After every row comes roughly how far along a hidden order it lies, from 0 to 20.
In the rows, 100 means zero.
[ 77  85 129  90  78 118 111  94 108 119 104 110 111 130 109 110  87  88
  99 112 103  82 112 108  97 102  86 100 104  99  92 104 121 125  88 111
  71  94  97  93  97  96 109]	1
[ 95 119 106 107 126 122  62  86  96  84  87  69  97  88 105  99  93  79
  58  87 114  84 117  89 120  97 111  92 101 117  96 100  94  94 100 115
  92 104 109 103 106  97 107]	12
[ 97  98  73 123 103  94  90  71 113  91  96 108 100  84 108  91 114 110
 107  91 120 117  86 101  79 112  92  99  93  94  97  95  99  88  95 112
 166 102 105  89  96  93  94]	6
[ 97 110 104  94 121 118 108  90  95  93  72  75  95  86  94 106  89  81
  87 108 110  79  87  90 154  90  91  92 107 119 105 102  93  84 118 104
  70 100  94 104  94  96  98]	18
[124 117  48 123 130 105  86 100 105  84  99  87 100  85 104  91 100  98
  94  73 132 106 106  97  72  96 110  87  91 109  97  94  73  82 104 101
 132 109  96  90 103  93 114]	11
[ 87  97  99  76  96 112 137  74  96 106  59 101  83 105  86 102  93  86
 142 117  99  71  89 102 162 107  86  99 110 115 118 101  89  96 124  90
  95  87  92  82  86  91  90]	20
[ 79  97 105  48  88 116 125  82  86 100  69  95  89 105  85 100  94  88
 144 117  99  69 105  96 162  99 103 102 109 111 113 103  93  99 124  90
  91  88  98  83  89 101  83]	18
[ 94 107  90 132 106  90  57  93 111  75 121  95 105  82 119  94 113 116
  49  84 100 129 105  99  70 114 119 102  83  88  88  98 112  94  80 111
 142 115 123 107 108 101  97]	0
[ 73  87 117  54  78 108 126  79  89  97  74 104  85 101  87 102  97  94
 129 120  86  87 101  99 164 107 108 109 107  98 111 103 110 101 115  86
  93  92 107  90  90 106  70]	14
[ 83  81  79 108  80 102 111  97 117 118 103 122 109 111 106 103  97 103
 114 101  97  97  94 107  94 108  84 106  86  92  96  98 107 107  85  91
 130  90  95  88  93  88  97]	1
[ 90 111  71 141 117  86  61  75 109  68 119  87  98  77 114  91 111 104
  41  81 106 124 101  98  73 117 125  96  84  97  93  99 105  87  86 102
 151 112 123  99 108  93  98]	2
[ 87 100 125  92 106 117 109  95  97  91  85  84  92  97  95 111  84  76
  69 109  88  78 100  96 154  96  96 103 103 115 105 102 104 101 111  91
  73  96 110 107  94  93  90]	13
[105 114 104  93 120 124  84 114 101 113 106  80 114 118 107 110  90  80
  78  98 128  75 116  95  88  86  92  88 111 119  84 102 102 103 103 127
  46 110  83 103 104 105 126]	7
[ 95 108 106  85 112 128  93  73 102 115  87  89 114 100 108 103  90  82
 106 106 117  68 103  94 116  91  83  91 110 114  97 103 101  96 104 122
 106  91  91  92  95  93 110]	9
[115 109  48 111 127 130 118  67 119 124  68 100 116 109 107  90  94  90
 158  91 167  68  87 100  69  84  53  78 108 118 101  94  67  85 108 131
 167  86  66  64  88  83 127]	12
[104 108  98  61 113 127 119  78  96 124  72  84 108 104  95 102  90  90
 135 117 126  58  85  92 121  78  66  86 120 118 103 104  88  86 119 119
  84  88  74  91  89 100 109]	15
[ 99 109  94  92 118 128  84  76 105 112  96  88 115  99 109  96  92  82
 115  95 139  72 109  95  89  91  87  85 103 112  94 100  91  99  99 128
 102  92  85  88  99  91 121]	8
[ 88 113 100  67 114 128  95  67  94 106  77  77 108  95 101  95  95  88
 124 109 122  62 101  89 120  86  89  89 113 113 103 105  94  92 113 123
 102  88  91  87  96  98 106]	12
[ 85  92 148  82  91 125 129  94 105 131  65 102 114 144 106 113  83  86
 126 123  98  55  97 101 135  84  50 105 119 113  98 102 109 121 104 127
  58  85  83  98  92 102 111]	10
[ 98 110  63 139 119  93  78  67 110  80 104  91  93  74 109  89 111 102
  78  83 110 115  90  99  84 117 114  91  87 102 100  97  94  78  89 100
 165 101 114  90 102  83  96]	9
[ 96 114  82 126 118  92  73  88 103  80  92  82  89  78 101  93 113  97
  73  89  99 105  92  92 110 109 104  99  96 108 102  97  94  78 100 104
 144 104 112  95 101  94  96]	11
[104 118 115  67 118 129 102  74  91 124  84  72 112 109 105 103  89  81
 117 114 115  62 104  89 114  81  87  87 123 120  95 106  99  93 112 123
  57  94  83  98  98 105 116]	14
[ 94 113 115  60 109 122  92  72  90 112  88  76 108 103 100 101  92  86
 109 113 104  65 112  90 126  89 104  93 117 115  99 107 105  95 110 114
  62  92  98  97  99 105 102]	12

Next part:
[120  81  69  89  73  77 108 105 114  82 104 103 106  55 106 113]	5
[122 107 103  75  54  95  77  96  86 109  83  91 137 105 106 102]	20
[151  46  88  84  66  98  91  81  87  41  85  85 139 101 119  98]	13
[107  81  90  85  83  68 115 130 134  90 110  96  99  90  99 120]	5
[121 103  75  90  95  84  75  63  81  98  90  91 120  69 102 112]	14
[ 93  62 109  93  91  71 124 123  93 110 106 106 100  59 106 114]	3
[113  68 103  94 114  76 117 123 133 109 107 104  94  82 110 108]	0
[131 100  53  86  84  94 108  76 114  43 106 106  97  57  98 122]	5
[106  98  68  83  88 106 117  51  82  27  93  98 100  91 107 108]	9
[136 122  72  86  93 108 127  87  92  16  96  69 115  79 104 121]	11
[128  70  80  85  46  83 117 119 115  97 107 104 112  57 109 113]	4
[102 131  99  93  82  92 116  97 106 104 103 106  98  89 104 113]	7
[112  91  88  95 100  97  98 152 126  94  84  87 120 112 105  98]	8
[102  84  94  85  86  75 124 128  97  91 109 104  95  57 105 118]	2
[127  98  96  91  69  92 118 145 131  83 110  73 128  96 106 123]	9
[127 106  98  87 105 101 115  79  91  63  95  86 101  72 101 104]	9
[116 132  80  89 107 107 118  85  84  46  97  83  91  73 102 116]	10
[125 110 105  85 101  86 115 156 105  70  93  90 108 114 111  95]	2
[108  56  93  83  79  91 101 109  95  60  83  71 130  96  99 102]	15
[140 117  55  87  83 110 122 113 123  17 109  84 109  81 112 120]	4
[125  88 110  86  80  83 129 139 122  90 102 103 126  98 115 107]	4
[139 112  53  80  70  97  92  65  66  18  90  88 103  60 115 112]	12
[106  49  84  95  84  79  84  90 121  73  90  77 111 102 105  99]	11
[126 103  96  91  69 103 116 113 100  77 106  95 120  97 112 115]	10
[123 114 100  91  52  95 120 126 104  80 107 105 132 102 108 115]	10
[137  51 116  89 101 104 124 160  98 107  81  81 139 104 105  93]	13
[134  93  95  83  50  69  94 137 101  56 107  75 120 113 113 102]	11
[ 82 116 108  98 102  56  97 134  85 118 111  94 117 111 102 122]	6
[101 103 112  87  66  85 118 110  99  99 103  99 116  82 105 116]	10
[114  70  76  90 106  85 112 125  98  84 101 105 109  78 103 119]	1
[130  82  94  92  61  85 102 149 129  92 111  70 117  87 117 111]	11
[113  77 113  79  99  66  95 161  83  93  98  85 115 115 105  93]	5
[ 93  80 110  99 121  64 109 132 104 118  98  90 114  99  98 103]	3
[121 132  81  80  49 101 129  82 100  45 103 101 128  83 104 121]	12
[124 107 101  86  49  75  95 151 122  86 109  70 109  96 106 106]	13
[134  82 104  88  55 114 120 156  97  71 100 105 108 116 118  91]	6
[125  77  93  82  81  82  78  73  73  95  85  96 129  88 105  98]	13
[110 135 101  86  99 101 112 124  96  81  84  77 135 113 104 108]	13
[141  91  71  86  78 110 116  90 102  18 102  70 126  92 113 120]	12
[113  69 103 100  92  82  74  76  89 113  89  97 130 107 105 101]	14
[112  88 110  97  95  76 124 123 120 108 110 106 111  69 100 121]	3
[135  61  85  86  79 104  91 101  77  64  84  95 134 116 107 100]	11
[127  71  99  76  88  90 125 123 127  89 106  90 108  78 111 111]	5
[ 90 107 104  87 102  71 121 130  96 115 109 104  98  60 112 121]	3
[ 92  87 100  88  85  61  79 145  82 105 108  84 104 113 103 109]	6
[102 106 115  84  68  87 118 110  80  99  98 100 124  88 105 110]	12
[124  70 117  94  73  85 122 137 133  98 111  83 136  94 102 113]	9
[114  87  85  88  90 101 113  87 108  59 103 101  92  97 104 111]	5
[130 132  54  89  86 100 125 109 128  48 111 106  93  79  93 126]	1
[124 132  58  92  94 107  89  51  76  42  89  86  98  64 104 118]	15
[102 131 117  89 106  81 107  66  95  73  98  93  93 108 111  96]	10
[140  49  65  78  89  87  84 104  75  72  85 106 129  89  94 105]	4
[115  97 118  85  95  77 101 132 111 119  99  74 139 109 104 112]	14
[135  65  97  92  85  94  81  83  86  84  92  90 136  95 113 102]	12
[109  54  72  84  89  73 102 128 115  74  89  90 125 100 102 109]	6
[110 100 116  82  47  99  81  61  87  96  83  79 128 104 106  95]	20
[110 114 119  96 102  78 101  84  97  92  98  82 105  92 109 101]	12
[122 110 118  84  57  79  83  98 105  93 109  70 113  86 105 106]	18
[130 131  64  83  76 109 101  54  86  45  94  90  96  60 115 114]	14
[127  98 114  85  48 108 129  87  83  61 100  89 122  83 114 110]	15
[137 133  68  81  67  99 125  77 124  48 110 100 119  70 120 122]	8
[118 128 102  85  99  97  94 156  94  95  81  91 119 114 105  92]	11
[128  60 110  81  92 105 118 156  93  94  79  96 142 117 109  97]	9
[103 128  96  97 110 105 120 106 108  81  81  95 121 112  98 105]	10
[116 108 118  96 101  85 107 157 100 116  89  78 135  99 128 107]	14
[126  51  72 101 104  80 112 114 114  71 102 103 107  76 104 114]	0
[125  96 100  90  68  94  89  83  84 111  86 106 139 103 125 107]	15
[118  51 117  88  87  92 113 157 106 110  84  70 138 102  99  94]	15
[139 132  56  96  62 105 116  88 114  29 110  98 104  95 104 122]	9
